Below is a small trained network, with its code and all its weights. Each question gives an input and a class and asks what happens when units are switched off, that is, made to give their printed mean instead of their output.

import numpy as np


def w(rows, s, z=0):
    codes = np.array(rows[::2]) - 128.0
    scale = np.full(codes.shape[1], s)
    scale[-1] = z or s
    return codes * scale


def f(y):
    return y / 2 * (1 + np.tanh(0.7978845608 * (y + 0.044715 * y**3)))


def log_softmax(a):
    a = a - a.max(-1, keepdims=True)
    return a - np.log(np.exp(a).sum(-1, keepdims=True))


def net(x, mask):
    res = np.array(x, float).reshape(1, 7) / 4 @ E
    y = f(res @ A[0][:, :-1].T + A[0][:, -1])
    res = res + np.where(mask, y, B[0][:, -1]) @ B[0][:, :-1]
    return log_softmax(res[-1] @ U[:, :-1].T + U[:, -1])


A, B = {}, {}
E = w([
[132,128,121,128,121,129,127,123],'x0',
[113,14,199,7,100,139,199,56],'x1',
[128,125,139,129,135,125,128,134],'x2',
[216,3,161,199,170,127,101,79],'x3',
[122,138,110,119,133,129,118,104],'x4',
[237,217,178,50,144,87,117,121],'x5',
[114,177,221,144,44,234,48,101],'x6',
],0.0055)
A[0] = w([
[37,205,104,50,36,138,173,204,159],'N1',
[66,63,119,209,107,166,167,188,122],'N2',
[91,145,82,104,177,77,201,157,21],'N3',
[124,96,169,59,88,117,187,44,46],'N4',
[151,163,95,173,144,99,49,202,75],'N5',
[15,67,115,192,128,176,135,150,56],'N6',
[140,117,52,98,211,95,177,161,61],'N7',
[100,134,191,139,35,119,18,124,63],'N8',
[254,190,151,83,122,80,97,117,99],'N9',
[68,175,118,89,124,130,136,192,3],'N10',
[144,178,100,187,178,129,51,162,123],'N11',
[181,25,177,188,128,95,120,90,145],'N12',
[89,88,176,40,133,137,175,80,45],'N13',
[116,120,71,121,148,19,204,134,87],'N14',
[236,63,148,203,163,149,50,93,202],'N15',
[112,149,170,118,97,218,56,112,82],'N16',
[134,99,50,123,163,87,175,162,85],'N17',
[114,178,158,138,64,197,114,123,142],'N18',
[226,177,208,95,162,94,140,167,113],'N19',
[104,154,183,143,114,220,80,111,66],'N20',
[140,185,93,192,155,97,45,139,75],'N21',
],0.006,0.0042)
B[0] = w([
[194,149,33,72,186,115,19,175,237],'N1',
[72,217,66,124,161,135,175,49,186],'N2',
[240,93,112,189,169,82,81,96,135],'N3',
[119,46,120,150,55,240,200,205,177],'N4',
[141,29,155,172,40,199,202,180,166],'N5',
[119,253,80,167,172,206,229,15,174],'N6',
[197,76,215,220,148,84,158,91,157],'N7',
[217,52,170,211,169,71,150,68,164],'N8',
[57,199,111,141,143,198,235,15,192],'N9',
[228,95,10,82,171,224,98,144,121],'N10',
[90,50,144,112,38,186,191,195,189],'N11',
[126,165,81,56,144,151,68,173,214],'N12',
[138,12,101,113,43,239,156,221,173],'N13',
[176,83,179,201,138,81,108,147,173],'N14',
[119,189,73,54,164,131,16,179,254],'N15',
[208,66,221,186,187,40,145,88,175],'N16',
[175,112,202,186,161,82,157,78,155],'N17',
[155,93,146,184,180,65,95,135,192],'N18',
[55,224,90,134,141,182,187,58,186],'N19',
[233,66,193,215,178,56,162,56,164],'N20',
[131,23,163,152,32,225,193,218,170],'N21',
],0.0066,0.0044)
U = w([
[120,16,158,146,30,228,217,209,38],'0',
[218,61,211,208,194,20,145,47,44],'1',
[85,148,143,120,143,107,125,138,254],'2',
[57,219,109,146,177,191,228,1,57],'3',
[157,145,63,79,192,128,17,192,10],'4',
[66,124,161,118,120,87,119,141,232],'5',
],0.0083,0.0076)

Each question gives the input, the list of numbers given to net, and the class t.
The units are the neurons (one row each of A and B). Each row of codes is followed by its name. A weight is (code - 128) times the scale printed after its matrix; where a second scale follows, it is the last column's (A, B and U).
mask holds one flag per neuron, in row order. A switched-off neuron (its flag False) gives its mean, the last column of its row in B, instead of its output. The means were averaged over made-up inputs and are rounded, as every weight is.
A unit's drop is (log p(t) with every unit on - log p(t) with that unit switched off) / (log p(t) with every unit on - log p(t) with every unit switched off).
The circuit of an input: a set's keep is (log p(t) with only the set's units on - log p(t) with every unit switched off) / (log p(t) with every unit on - log p(t) with every unit switched off). Starting from the 12 units with the biggest drops (on a tie, the unit counted first), units are removed one at a time, each time the one whose removal leaves the highest keep (on an exact tie, the one counted first), for as long as the keep stays at least 0.8.
circuit, biggest first: the units of the circuit, biggest drop first
most important unit: the unit with the biggest drop
top k neurons: the k neurons with the biggest drops, biggest first
drop of u: that unit's drop, to one decimal
input [-4,7,7,-3,5,-5,-4], class 0: most important unit : N13
input [-5,3,-4,7,-6,-6,5], class 4: circuit, biggest first : N15, N12
input [7,-8,-6,0,7,-8,-8], class 0: top 2 neurons : N21, N11
input [-4,7,2,-6,4,2,8], class 1: top 2 neurons : N16, N20
input [7,6,3,-3,5,8,0], class 3: top 2 neurons : N9, N19
input [-6,-1,7,8,-5,-7,6], class 4: top 2 neurons : N15, N12
input [-1,-1,8,-4,7,7,5], class 3: top 2 neurons : N9, N19
input [4,-3,2,-8,-6,1,0], class 4: top 2 neurons : N1, N10
input [7,8,-7,-7,8,2,-6], class 0: top 3 neurons : N13, N4, N15
input [7,1,1,-2,-3,-8,-4], class 3: top 2 neurons : N6, N2
input [6,-3,-5,-7,-5,1,1], class 4: top 2 neurons : N1, N10
input [-7,4,1,4,3,8,-4], class 3: circuit, biggest first : N9, N19
input [1,-5,-8,8,-2,-7,5], class 4: top 3 neurons : N15, N12, N9
input [2,-1,-8,-5,-5,3,4], class 4: circuit, biggest first : N1
input [0,6,-6,0,-3,2,0], class 0: circuit, biggest first : N4, N13
input [3,-7,4,0,1,5,0], class 0: circuit, biggest first : N21, N5
input [-4,3,-8,0,1,1,-5], class 1: drop of N18 : -0.2
input [1,-8,-8,5,0,-2,7], class 0: drop of N11 : 0.7
input [-3,-8,2,4,7,-6,7], class 0: drop of N21 : 0.9
input [4,7,2,-4,3,4,6], class 0: circuit, biggest first : N4
